Here is a tiny trained network, its code and every weight. The questions are about switching its units off for an input and a class, where a switched-off unit gives its printed mean instead of its output.

import numpy as np


def w(rows, s, z=0):
    codes = np.array(rows[::2]) - 128.0
    scale = np.full(codes.shape[1], s)
    scale[-1] = z or s
    return codes * scale


def norm(h):
    return h / np.sqrt((h * h).mean(-1, keepdims=True) + 1e-5)


def f(y):
    return y / 2 * (1 + np.tanh(0.7978845608 * (y + 0.044715 * y**3)))


def log_softmax(a):
    a = a - a.max(-1, keepdims=True)
    return a - np.log(np.exp(a).sum(-1, keepdims=True))


def net(x, mask):
    res = np.array(x, float).reshape(1, 2) / 4 @ E
    u = 0
    for l in range(4):
        y = f(norm(res) @ A[l][:, :-1].T + A[l][:, -1])
        res = res + np.where(mask[u : u + 7], y, B[l][:, -1]) @ B[l][:, :-1]
        u += 7
    return log_softmax(norm(res)[-1] @ U[:, :-1].T + U[:, -1])


A, B = {}, {}
E = w([
[254,171,98,63],'x0',
[222,128,111,191],'x1',
],0.0085)
A[0] = w([
[59,252,87,151,134],'0.n0',
[68,50,141,123,105],'0.n1',
[192,100,150,173,254],'0.n2',
[13,141,235,235,69],'0.n3',
[69,252,2,30,220],'0.n4',
[87,188,133,19,202],'0.n5',
[127,173,149,181,111],'0.n6',
],0.0073,0.0021)
B[0] = w([
[199,203,125,115,140],'0.n0',
[216,180,150,192,172],'0.n1',
[67,26,30,138,191],'0.n2',
[73,193,56,159,254],'0.n3',
[110,127,91,2,197],'0.n4',
[206,124,160,30,191],'0.n5',
[64,102,134,175,135],'0.n6',
],0.0054,0.0059)
A[1] = w([
[207,109,109,163,103],'1.n0',
[114,199,141,124,137],'1.n1',
[66,2,50,123,154],'1.n2',
[196,216,130,127,105],'1.n3',
[103,112,178,84,254],'1.n4',
[95,159,180,192,92],'1.n5',
[142,83,105,239,168],'1.n6',
],0.0097,0.0024)
B[1] = w([
[110,130,164,182,185],'1.n0',
[143,155,240,133,150],'1.n1',
[178,135,180,129,212],'1.n2',
[80,102,195,120,156],'1.n3',
[255,135,160,60,166],'1.n4',
[95,161,111,103,167],'1.n5',
[173,61,35,80,254],'1.n6',
],0.0091,0.0054)
A[2] = w([
[176,96,101,149,160],'2.n0',
[41,127,186,111,75],'2.n1',
[143,199,62,188,254],'2.n2',
[99,75,107,127,34],'2.n3',
[106,86,144,180,145],'2.n4',
[131,158,63,125,60],'2.n5',
[130,152,246,92,60],'2.n6',
],0.011,0.0021)
B[2] = w([
[130,254,187,159,254],'2.n0',
[165,155,198,126,195],'2.n1',
[50,113,152,120,246],'2.n2',
[107,123,162,92,138],'2.n3',
[113,146,104,102,153],'2.n4',
[88,152,112,118,159],'2.n5',
[36,57,108,131,223],'2.n6',
],0.0089,0.0039)
A[3] = w([
[166,84,121,146,251],'3.n0',
[146,112,93,6,67],'3.n1',
[174,116,147,97,214],'3.n2',
[125,200,160,105,171],'3.n3',
[111,105,142,118,182],'3.n4',
[50,89,89,148,109],'3.n5',
[88,106,92,131,166],'3.n6',
],0.013,0.0019)
B[3] = w([
[96,90,126,178,175],'3.n0',
[144,37,1,108,254],'3.n1',
[71,122,129,161,195],'3.n2',
[210,105,171,30,200],'3.n3',
[112,102,57,40,145],'3.n4',
[104,190,85,101,214],'3.n5',
[103,191,97,133,170],'3.n6',
],0.0089,0.0053)
U = w([
[108,33,192,139,34],'0',
[102,73,176,130,2],'1',
[23,223,12,155,195],'2',
[160,7,24,7,197],'3',
[168,90,61,242,218],'4',
[124,102,111,120,16],'5',
[219,215,230,112,184],'6',
[70,208,251,12,154],'7',
],0.014,0.0069)

Each question gives the input, the list of numbers given to net, and the class t.
The units are the neurons (one row each of A and B). Each row of codes is followed by its name. A weight is (code - 128) times the scale printed after its matrix; where a second scale follows, it is the last column's (A, B and U).
mask holds one flag per neuron, layer by layer. A switched-off neuron (its flag False) gives its mean, the last column of its row in B, instead of its output. The means were averaged over made-up inputs and are rounded, as every weight is.
A unit's drop is (log p(t) with every unit on - log p(t) with that unit switched off) / (log p(t) with every unit on - log p(t) with every unit switched off).
The circuit of an input: a set's keep is (log p(t) with only the set's units on - log p(t) with every unit switched off) / (log p(t) with every unit on - log p(t) with every unit switched off). Starting from the 12 units with the biggest drops (on a tie, the unit counted first), units are removed one at a time, each time the one whose removal leaves the highest keep (on an exact tie, the one counted first), for as long as the keep stays at least 0.8.
circuit, biggest first: the units of the circuit, biggest drop first
unit that matters most: the unit with the biggest drop
top k neurons: the k neurons with the biggest drops, biggest first
drop of u: that unit's drop, to one decimal
input [-4,-8], class 7: circuit, biggest first : (2.n1)
input [8,3], class 6: circuit, biggest first : (1.n6, 1.n0)
input [-3,-6], class 7: top 3 neurons : (1.n6, 0.n3, 1.n1)
input [1,2], class 4: top 2 neurons : (0.n4, 1.n6)
input [7,7], class 6: circuit, biggest first : (3.n1, 1.n6)
input [-5,-6], class 7: top 3 neurons : (2.n1, 1.n6, 2.n6)
input [5,5], class 6: top 2 neurons : (2.n0, 3.n1)
input [-3,-2], class 7: top 2 neurons : (0.n2, 1.n1)
input [-1,2], class 4: top 3 neurons : (1.n6, 1.n2, 2.n0)
input [-2,-1], class 7: top 3 neurons : (0.n2, 1.n1, 2.n1)
input [5,2], class 6: top 2 neurons : (1.n6, 0.n2)
input [6,5], class 6: top 2 neurons : (2.n0, 3.n1)
input [4,3], class 6: top 2 neurons : (2.n0, 0.n3)
input [-1,0], class 2: top 2 neurons : (0.n5, 0.n4)
input [-1,3], class 4: unit that matters most : 1.n2
input [-8,-8], class 7: drop of 2.n1 : 0.3
input [-4,6], class 2: drop of 3.n5 : 0.1
input [3,3], class 6: drop of 2.n0 : 1.4
